Below is a small trained network, with its code and all its weights. Each question gives an input and a target symbol and asks what happens when units are switched off, that is, made to give their printed mean instead of their output.

import numpy as np


def w(rows, s, z=0):
    codes = np.array(rows[::2]) - 128.0
    scale = np.full(codes.shape[1], s)
    scale[-1] = z or s
    return codes * scale


def norm(h):
    return h / np.sqrt((h * h).mean(-1, keepdims=True) + 1e-5)


def f(y):
    return y / 2 * (1 + np.tanh(0.7978845608 * (y + 0.044715 * y**3)))


def softmax(a):
    e = np.exp(a - a.max(-1, keepdims=True))
    return e / e.sum(-1, keepdims=True)


def log_softmax(a):
    a = a - a.max(-1, keepdims=True)
    return a - np.log(np.exp(a).sum(-1, keepdims=True))


def net(x, mask):
    ids = ['δεημξπτψω'.index(c) for c in x.split()]
    T = len(ids)
    res = E[ids] + P[:T]
    u = 0
    for l in range(2):
        r = norm(res)
        for j in range(3):
            rows = slice(2 * j, 2 * j + 2)
            q, k, v = (r @ M[l][rows].T for M in (Q, K, V))
            z = softmax(np.where(np.tri(T) > 0, q @ k.T / 2**0.5, -1e9)) @ v
            o = O[l][rows]
            res = res + np.where(mask[u + j], z, o[:, -1]) @ o[:, :-1]
        u += 3
        y = f(norm(res) @ A[l][:, :-1].T + A[l][:, -1])
        res = res + np.where(mask[u : u + 16], y, B[l][:, -1]) @ B[l][:, :-1]
        u += 16
    return log_softmax(norm(res)[-1] @ U[:, :-1].T + U[:, -1])


Q, K, V, O, A, B = {}, {}, {}, {}, {}, {}
E = w([
[107,189,46],'δ',
[96,75,149],'ε',
[108,180,124],'η',
[21,2,111],'μ',
[65,104,57],'ξ',
[126,102,174],'π',
[124,100,182],'τ',
[78,56,138],'ψ',
[120,216,111],'ω',
],0.0086)
P = w([
[183,60,131],'0',
[55,185,169],'1',
[138,62,5],'2',
[17,91,233],'3',
[220,160,167],'4',
[78,164,165],'5',
],0.016)
Q[0] = w([
[131,11,2],'L0H0',
[186,136,201],'L0H0',
[67,191,143],'L0H1',
[131,224,216],'L0H1',
[94,179,97],'L0H2',
[31,118,205],'L0H2',
],0.01)
K[0] = w([
[172,114,155],'L0H0',
[5,238,127],'L0H0',
[50,166,43],'L0H1',
[32,198,124],'L0H1',
[62,91,127],'L0H2',
[52,244,21],'L0H2',
],0.011)
V[0] = w([
[233,136,52],'L0H0',
[60,123,32],'L0H0',
[165,106,209],'L0H1',
[14,60,62],'L0H1',
[119,247,97],'L0H2',
[148,179,2],'L0H2',
],0.0091)
O[0] = w([
[87,200,164,10],'L0H0',
[71,59,176,105],'L0H0',
[196,153,107,179],'L0H1',
[119,3,98,253],'L0H1',
[122,221,108,2],'L0H2',
[121,129,88,5],'L0H2',
],0.013,0.0029)
A[0] = w([
[105,85,252,162],'L0N0',
[179,183,152,51],'L0N1',
[154,168,159,59],'L0N2',
[61,62,142,31],'L0N3',
[248,164,40,103],'L0N4',
[28,65,152,184],'L0N5',
[188,87,161,104],'L0N6',
[183,91,117,95],'L0N7',
[206,168,189,107],'L0N8',
[203,80,133,88],'L0N9',
[148,139,130,35],'L0N10',
[123,97,119,72],'L0N11',
[75,70,162,23],'L0N12',
[96,85,149,2],'L0N13',
[131,116,112,56],'L0N14',
[32,123,156,90],'L0N15',
],0.013,0.0083)
B[0] = w([
[110,242,68,224],'L0N0',
[79,57,19,125],'L0N1',
[113,111,9,120],'L0N2',
[162,253,30,158],'L0N3',
[156,126,1,161],'L0N4',
[59,211,72,250],'L0N5',
[109,113,177,166],'L0N6',
[90,73,149,152],'L0N7',
[162,144,21,144],'L0N8',
[83,111,174,168],'L0N9',
[152,32,36,114],'L0N10',
[241,85,36,125],'L0N11',
[155,221,54,146],'L0N12',
[128,215,35,123],'L0N13',
[162,113,65,115],'L0N14',
[64,228,102,168],'L0N15',
],0.0087,0.011)
Q[1] = w([
[170,144,222],'L1H0',
[40,180,109],'L1H0',
[88,42,113],'L1H1',
[163,249,152],'L1H1',
[154,150,23],'L1H2',
[71,188,174],'L1H2',
],0.016)
K[1] = w([
[2,142,151],'L1H0',
[137,100,66],'L1H0',
[86,216,214],'L1H1',
[111,28,22],'L1H1',
[178,59,153],'L1H2',
[149,144,15],'L1H2',
],0.016)
V[1] = w([
[129,57,80],'L1H0',
[42,141,65],'L1H0',
[176,127,96],'L1H1',
[61,41,82],'L1H1',
[3,115,89],'L1H2',
[26,160,109],'L1H2',
],0.011)
O[1] = w([
[138,60,154,252],'L1H0',
[126,81,140,198],'L1H0',
[167,50,171,161],'L1H1',
[3,75,91,218],'L1H1',
[84,166,1,186],'L1H2',
[100,184,53,137],'L1H2',
],0.0093,0.004)
A[1] = w([
[141,81,127,29],'L1N0',
[49,192,132,169],'L1N1',
[146,113,103,155],'L1N2',
[23,124,90,131],'L1N3',
[103,79,133,115],'L1N4',
[54,194,146,174],'L1N5',
[195,114,151,177],'L1N6',
[157,132,96,152],'L1N7',
[61,199,252,232],'L1N8',
[106,87,79,66],'L1N9',
[176,55,153,126],'L1N10',
[93,91,159,63],'L1N11',
[88,93,114,172],'L1N12',
[168,163,143,3],'L1N13',
[144,212,54,71],'L1N14',
[220,76,185,181],'L1N15',
],0.016,0.0045)
B[1] = w([
[123,101,170,133],'L1N0',
[39,220,100,246],'L1N1',
[132,123,149,144],'L1N2',
[140,179,76,254],'L1N3',
[138,37,147,143],'L1N4',
[25,213,94,236],'L1N5',
[129,172,113,158],'L1N6',
[169,122,150,144],'L1N7',
[19,168,1,205],'L1N8',
[144,125,71,155],'L1N9',
[105,112,232,175],'L1N10',
[178,107,117,129],'L1N11',
[163,123,87,172],'L1N12',
[124,55,92,121],'L1N13',
[190,177,193,203],'L1N14',
[52,191,132,188],'L1N15',
],0.013,0.011)
U = w([
[111,144,171,183],'δ',
[212,237,119,1],'ε',
[118,162,169,113],'η',
[68,252,80,118],'μ',
[61,156,18,121],'ξ',
[102,63,90,112],'π',
[67,92,127,109],'τ',
[212,166,85,129],'ψ',
[90,49,17,4],'ω',
],0.015,0.0037)

Each question gives the input, a string of symbols that net reads in full, and the target symbol t.
The units are the heads (2 rows each of Q, K, V and O) and the neurons (one row each of A and B). Each row of codes is followed by its name. A weight is (code - 128) times the scale printed after its matrix; where a second scale follows, it is the last column's (O, A, B and U).
mask holds one flag per unit, layer by layer, with each layer's heads first. A switched-off unit (its flag False) gives its mean, the last column of its rows in O or B, instead of its output. The means were averaged over made-up inputs and are rounded, as every weight is.
A unit's drop is (log p(t) with every unit on - log p(t) with that unit switched off) / (log p(t) with every unit on - log p(t) with every unit switched off).
top k neurons: the k neurons with the biggest drops, biggest first
top k neurons in layer l: the k neurons of layer l with the biggest drops, biggest first
which heads matter: for each layer, one digit per head in row order, 1 if its drop is at least 0.15 and else 0, layers parted by /
drop when u is switched off: that unit's drop, to one decimal
input ω μ ξ π ξ, target ω: top neuron	(L0N5)
input η μ ε, target ψ: which heads matter	110 / 010
input ψ ξ ε, target π: which heads matter	010 / 000
input η μ δ μ τ, target ω: which heads matter	110 / 001
input π η ε, target δ: which heads matter	001 / 001
input π π η μ δ, target δ: which heads matter	100 / 010
input ε τ ω π τ, target η: which heads matter	100 / 000
input τ μ δ, target η: which heads matter	111 / 001
input μ τ ψ ψ π, target η: which heads matter	100 / 010
input π τ μ, target δ: which heads matter	011 / 001
input ξ η π η τ, target ψ: which heads matter	100 / 011
input ε μ δ ε π, target ω: which heads matter	100 / 001
input η τ η, target ψ: top 2 neurons in layer 0	(L0N4, L0N5)
input η ω ω ε δ, target ε: top 2 neurons	(L0N5, L1N14)
input π η δ, target δ: top neuron in layer 1	(L1N10)
input ξ η ξ η ε, target ψ: top 2 neurons in layer 0	(L0N5, L0N15)
input ε ω η ω μ, target ε: top 2 neurons in layer 0	(L0N3, L0N9)
input η μ η π η, target ω: drop when L0H0 is switched off	0.4
input μ μ τ ω ε, target ω: drop when L0H0 is switched off	0.7
input μ δ μ, target ω: drop when L1N1 is switched off	0.1
input δ τ ψ τ η, target η: top neuron in layer 1	(L1N15)
